Below is a small trained network, with its code and all its weights. Each question gives an input and a target symbol and asks what happens when units are switched off, that is, made to give their printed mean instead of their output.

import numpy as np


def w(rows, s, z=0):
    codes = np.array(rows[::2]) - 128.0
    scale = np.full(codes.shape[1], s)
    scale[-1] = z or s
    return codes * scale


def norm(h):
    return h / np.sqrt((h * h).mean(-1, keepdims=True) + 1e-5)


def f(y):
    return np.maximum(y, 0)


def softmax(a):
    e = np.exp(a - a.max(-1, keepdims=True))
    return e / e.sum(-1, keepdims=True)


def log_softmax(a):
    a = a - a.max(-1, keepdims=True)
    return a - np.log(np.exp(a).sum(-1, keepdims=True))


def net(x, mask):
    ids = ['ΓΔΣΦαβζηθλμξπτω'.index(c) for c in x.split()]
    T = len(ids)
    res = E[ids] + P[:T]
    u = 0
    for l in range(3):
        q, k, v = (norm(res) @ M[l].T for M in (Q, K, V))
        z = softmax(np.where(np.tri(T) > 0, q @ k.T / 2**0.5, -1e9)) @ v
        res = res + np.where(mask[u], z, O[l][:, -1]) @ O[l][:, :-1]
        u += 1
        y = f(norm(res) @ A[l][:, :-1].T + A[l][:, -1])
        res = res + np.where(mask[u : u + 4], y, B[l][:, -1]) @ B[l][:, :-1]
        u += 4
    return log_softmax(norm(res)[-1] @ U[:, :-1].T + U[:, -1])


Q, K, V, O, A, B = {}, {}, {}, {}, {}, {}
E = w([
[72,149,182,126,106,175,112,140,125,111,4],'Γ',
[159,123,100,95,58,157,56,81,21,98,66],'Δ',
[103,112,163,136,150,107,140,136,184,105,165],'Σ',
[202,129,45,155,163,139,88,124,112,125,197],'Φ',
[93,50,178,117,112,69,118,154,105,56,157],'α',
[208,191,91,127,115,89,163,73,159,43,129],'β',
[192,47,171,87,182,102,165,134,131,126,139],'ζ',
[123,148,113,128,112,253,150,175,53,65,151],'η',
[88,134,157,158,100,100,127,246,137,179,195],'θ',
[96,219,76,80,212,194,175,185,164,122,142],'λ',
[80,173,146,192,98,55,48,160,53,129,78],'μ',
[168,78,77,137,134,75,187,140,94,208,101],'ξ',
[149,188,151,93,135,157,98,120,157,94,22],'π',
[126,135,147,90,87,112,168,66,137,166,127],'τ',
[145,77,96,84,116,123,168,166,61,162,144],'ω',
],0.025)
P = w([
[111,158,65,105,181,65,149,131,166,55,86],'0',
[107,200,169,86,121,166,84,146,81,113,98],'1',
[136,143,82,163,157,87,165,143,159,82,103],'2',
[137,202,186,139,105,194,88,152,67,146,113],'3',
[153,118,95,215,168,98,176,127,135,102,95],'4',
[141,198,172,119,75,187,79,156,91,140,133],'5',
[133,103,69,181,157,85,160,132,171,73,108],'6',
[126,184,135,94,46,173,61,153,105,112,115],'7',
[94,95,57,163,157,89,146,130,188,43,107],'8',
[158,156,142,139,31,205,60,161,87,140,128],'9',
[134,76,83,240,182,111,157,130,140,92,114],'10',
[139,148,109,114,6,201,46,180,115,120,122],'11',
[99,89,52,180,134,76,120,149,220,48,104],'12',
[141,167,159,130,38,201,62,176,93,134,140],'13',
],0.011)
Q[0] = w([
[218,143,94,212,147,182,219,116,77,215,131],'L0H1',
[172,62,40,63,113,13,232,1,116,169,85],'L0H1',
],0.0098)
K[0] = w([
[185,163,149,194,96,194,187,69,123,247,155],'L0H1',
[103,88,62,65,51,153,74,65,199,190,135],'L0H1',
],0.011)
V[0] = w([
[80,111,93,89,163,88,120,125,137,103,112],'L0H1',
[125,5,139,190,2,176,118,33,177,220,139],'L0H1',
],0.0042)
O[0] = w([
[206,159,211,188,235,121,177,126,97,192,139,117],'L0H1',
[70,117,109,2,240,69,118,117,145,64,80,254],'L0H1',
],0.0068,0.0029)
A[0] = w([
[167,59,172,167,154,89,183,88,250,107,177,123],'L0N1',
[164,111,14,227,209,40,177,131,229,135,170,2],'L0N2',
[122,133,254,78,105,124,88,77,76,114,131,158],'L0N3',
[58,142,249,113,43,163,84,131,124,188,65,169],'L0N4',
],0.0085,0.0046)
B[0] = w([
[94,29,165,222,160,216,92,61,125,138,189,252],'L0N1',
[55,59,86,125,106,144,75,63,98,247,146,206],'L0N2',
[92,80,119,173,24,77,80,160,121,163,128,255],'L0N3',
[98,125,125,69,152,130,146,46,234,137,132,247],'L0N4',
],0.011,0.0073)
Q[1] = w([
[154,188,73,150,77,184,2,243,158,84,107],'L1H1',
[138,192,228,198,104,172,228,214,79,143,89],'L1H1',
],0.0079)
K[1] = w([
[48,195,85,183,82,169,92,65,85,184,145],'L1H1',
[116,174,248,236,190,142,255,182,54,130,100],'L1H1',
],0.0063)
V[1] = w([
[104,127,57,203,11,149,161,151,144,143,128],'L1H1',
[84,105,166,211,178,210,91,120,141,254,11],'L1H1',
],0.005)
O[1] = w([
[70,103,111,167,251,145,127,201,61,180,22,253],'L1H1',
[91,100,190,3,177,112,112,148,135,98,131,173],'L1H1',
],0.0068,0.0032)
A[1] = w([
[189,55,88,128,171,9,196,118,149,122,138,135],'L1N1',
[175,234,129,147,131,141,214,95,162,24,89,149],'L1N2',
[122,168,151,125,94,140,45,102,94,204,177,1],'L1N3',
[206,138,112,164,177,150,68,81,116,108,140,146],'L1N4',
],0.013,0.0083)
B[1] = w([
[131,77,88,188,123,176,152,134,147,72,73,255],'L1N1',
[148,203,139,92,250,71,73,100,61,104,103,213],'L1N2',
[176,121,12,110,129,148,126,122,97,51,70,168],'L1N3',
[68,167,140,205,80,112,148,66,212,64,129,232],'L1N4',
],0.014,0.005)
Q[2] = w([
[147,170,136,130,176,144,110,206,47,44,148],'L2H1',
[118,36,163,40,124,249,147,135,108,185,114],'L2H1',
],0.013)
K[2] = w([
[107,249,149,81,123,146,123,166,37,110,163],'L2H1',
[150,44,158,78,154,176,216,172,130,139,192],'L2H1',
],0.014)
V[2] = w([
[170,72,152,208,130,43,255,118,201,217,188],'L2H1',
[127,85,128,33,31,150,152,78,67,169,197],'L2H1',
],0.0053)
O[2] = w([
[121,189,50,5,118,105,83,221,131,39,138,253],'L2H1',
[140,138,86,192,179,161,121,146,105,194,39,96],'L2H1',
],0.011,0.0029)
A[2] = w([
[209,202,200,102,253,136,163,171,19,58,196,26],'L2N1',
[127,79,100,221,196,125,69,182,154,105,209,2],'L2N2',
[134,117,192,141,148,168,174,69,185,125,248,55],'L2N3',
[91,182,106,130,170,97,146,39,135,194,187,161],'L2N4',
],0.012,0.0065)
B[2] = w([
[67,44,122,122,99,186,249,96,59,118,137,187],'L2N1',
[148,135,163,22,37,150,167,104,154,121,33,255],'L2N2',
[221,26,37,116,140,96,83,120,209,156,191,214],'L2N3',
[173,217,177,104,45,110,105,241,81,74,121,251],'L2N4',
],0.014,0.0062)
U = w([
[143,151,157,132,190,161,45,149,147,111,87,147],'Γ',
[114,124,152,170,106,119,85,81,101,146,81,58],'Δ',
[86,141,167,145,128,248,52,110,105,148,184,159],'Σ',
[137,135,88,104,111,191,45,111,51,109,117,28],'Φ',
[160,99,200,127,79,192,123,154,120,65,70,2],'α',
[157,164,117,185,90,153,164,123,165,97,134,126],'β',
[217,97,125,117,183,75,134,119,150,146,166,238],'ζ',
[99,124,128,119,95,183,178,128,81,126,193,113],'η',
[104,160,99,74,70,84,213,86,129,199,127,113],'θ',
[95,153,137,140,156,210,102,202,141,106,161,178],'λ',
[88,91,168,166,140,100,61,200,93,93,145,118],'μ',
[134,108,98,134,153,91,132,129,91,207,118,185],'ξ',
[165,123,135,102,169,91,118,102,64,95,146,173],'π',
[2,132,154,161,166,194,149,106,181,128,100,124],'τ',
[184,118,85,151,137,96,171,200,129,93,97,128],'ω',
],0.012,0.0085)

Each question gives the input, a string of symbols that net reads in full, and the target symbol t.
The units are the heads (2 rows each of Q, K, V and O) and the neurons (one row each of A and B). Each row of codes is followed by its name. A weight is (code - 128) times the scale printed after its matrix; where a second scale follows, it is the last column's (O, A, B and U).
mask holds one flag per unit, layer by layer, with each layer's heads first. A switched-off unit (its flag False) gives its mean, the last column of its rows in O or B, instead of its output. The means were averaged over made-up inputs and are rounded, as every weight is.
A unit's drop is (log p(t) with every unit on - log p(t) with that unit switched off) / (log p(t) with every unit on - log p(t) with every unit switched off).
The circuit of an input: a set's keep is (log p(t) with only the set's units on - log p(t) with every unit switched off) / (log p(t) with every unit on - log p(t) with every unit switched off). Starting from the 12 units with the biggest drops (on a tie, the unit counted first), units are removed one at a time, each time the one whose removal leaves the highest keep (on an exact tie, the one counted first), for as long as the keep stays at least 0.8.
units of the circuit, in order: the units of the circuit, biggest drop first
most important unit: the unit with the biggest drop
k most important neurons: the k neurons with the biggest drops, biggest first
top k neurons in layer l: the k neurons of layer l with the biggest drops, biggest first
input τ τ ξ τ α τ ζ ζ ζ Σ τ, target ζ: units of the circuit, in order -> L2N3; L1H1
input τ α ω Σ, target ζ: units of the circuit, in order -> L2N3
input λ α α μ Δ ω Δ τ τ, target τ: units of the circuit, in order -> L0H1; L2N3; L2N2
input λ ω τ τ τ α τ ζ ω ζ π μ, target Δ: top 2 neurons in layer 0 -> L0N2; L0N1
input ω ζ τ μ, target Δ: 2 most important neurons -> L1N3; L0N4
input β τ ω α ζ β ζ ξ, target ω: 2 most important neurons -> L0N1; L1N1
input π ζ α τ τ θ θ Δ Σ β η, target η: 2 most important neurons -> L0N1; L2N1
input α τ τ, target τ: top 2 neurons in layer 2 -> L2N4; L2N3
input Δ ζ Γ, target Γ: 3 most important neurons -> L1N2; L0N4; L0N2
input τ β τ β τ, target β: top 2 neurons in layer 1 -> L1N4; L1N2
input τ ω β τ α τ τ τ β θ, target λ: top 3 neurons in layer 1 -> L1N2; L1N3; L1N1
input Γ τ β α α β ζ β ω τ λ ω Σ λ, target η: 2 most important neurons -> L2N1; L0N3
input τ ζ α, target α: units of the circuit, in order -> L2N2; L0N4
input ζ τ Σ, target Σ: top neuron in layer 0 -> L0N2
input τ θ ω, target ω: top 3 neurons in layer 1 -> L1N1; L1N2; L1N4
input ζ β α λ ζ λ τ μ α ζ ζ Δ ζ Γ, target τ: top 3 neurons in layer 2 -> L2N4; L2N2; L2N3
input Δ β α, target α: 3 most important neurons -> L2N2; L1N2; L1N1
input β τ Σ θ α β τ ω, target ξ: top 2 neurons in layer 0 -> L0N4; L0N1
input τ τ ζ τ α τ τ Δ π β Σ ω, target ξ: top 2 neurons in layer 1 -> L1N1; L1N4
input τ β τ, target β: top 2 neurons in layer 0 -> L0N1; L0N4
input τ β τ τ τ τ ζ λ τ, target ζ: 4 most important neurons -> L2N3; L0N3; L1N1; L2N1
input ζ τ β η τ τ η β η τ ξ π, target Γ: most important unit -> L0N4
input π τ ζ θ ζ τ τ ζ ζ τ β π α ξ, target ω: top 3 neurons in layer 0 -> L0N1; L0N2; L0N4
input ζ τ ζ ζ β τ μ Γ α μ η, target η: 2 most important neurons -> L2N1; L0N1
input Σ α θ, target θ: 2 most important neurons -> L2N2; L2N4
input τ ζ ζ β τ τ Φ β τ τ τ β π, target π: 2 most important neurons -> L1N2; L0N1
input Σ τ τ α ζ τ Φ, target Φ: most important unit -> L0N2
input ζ Σ Γ, target Γ: 2 most important neurons -> L1N2; L0N2
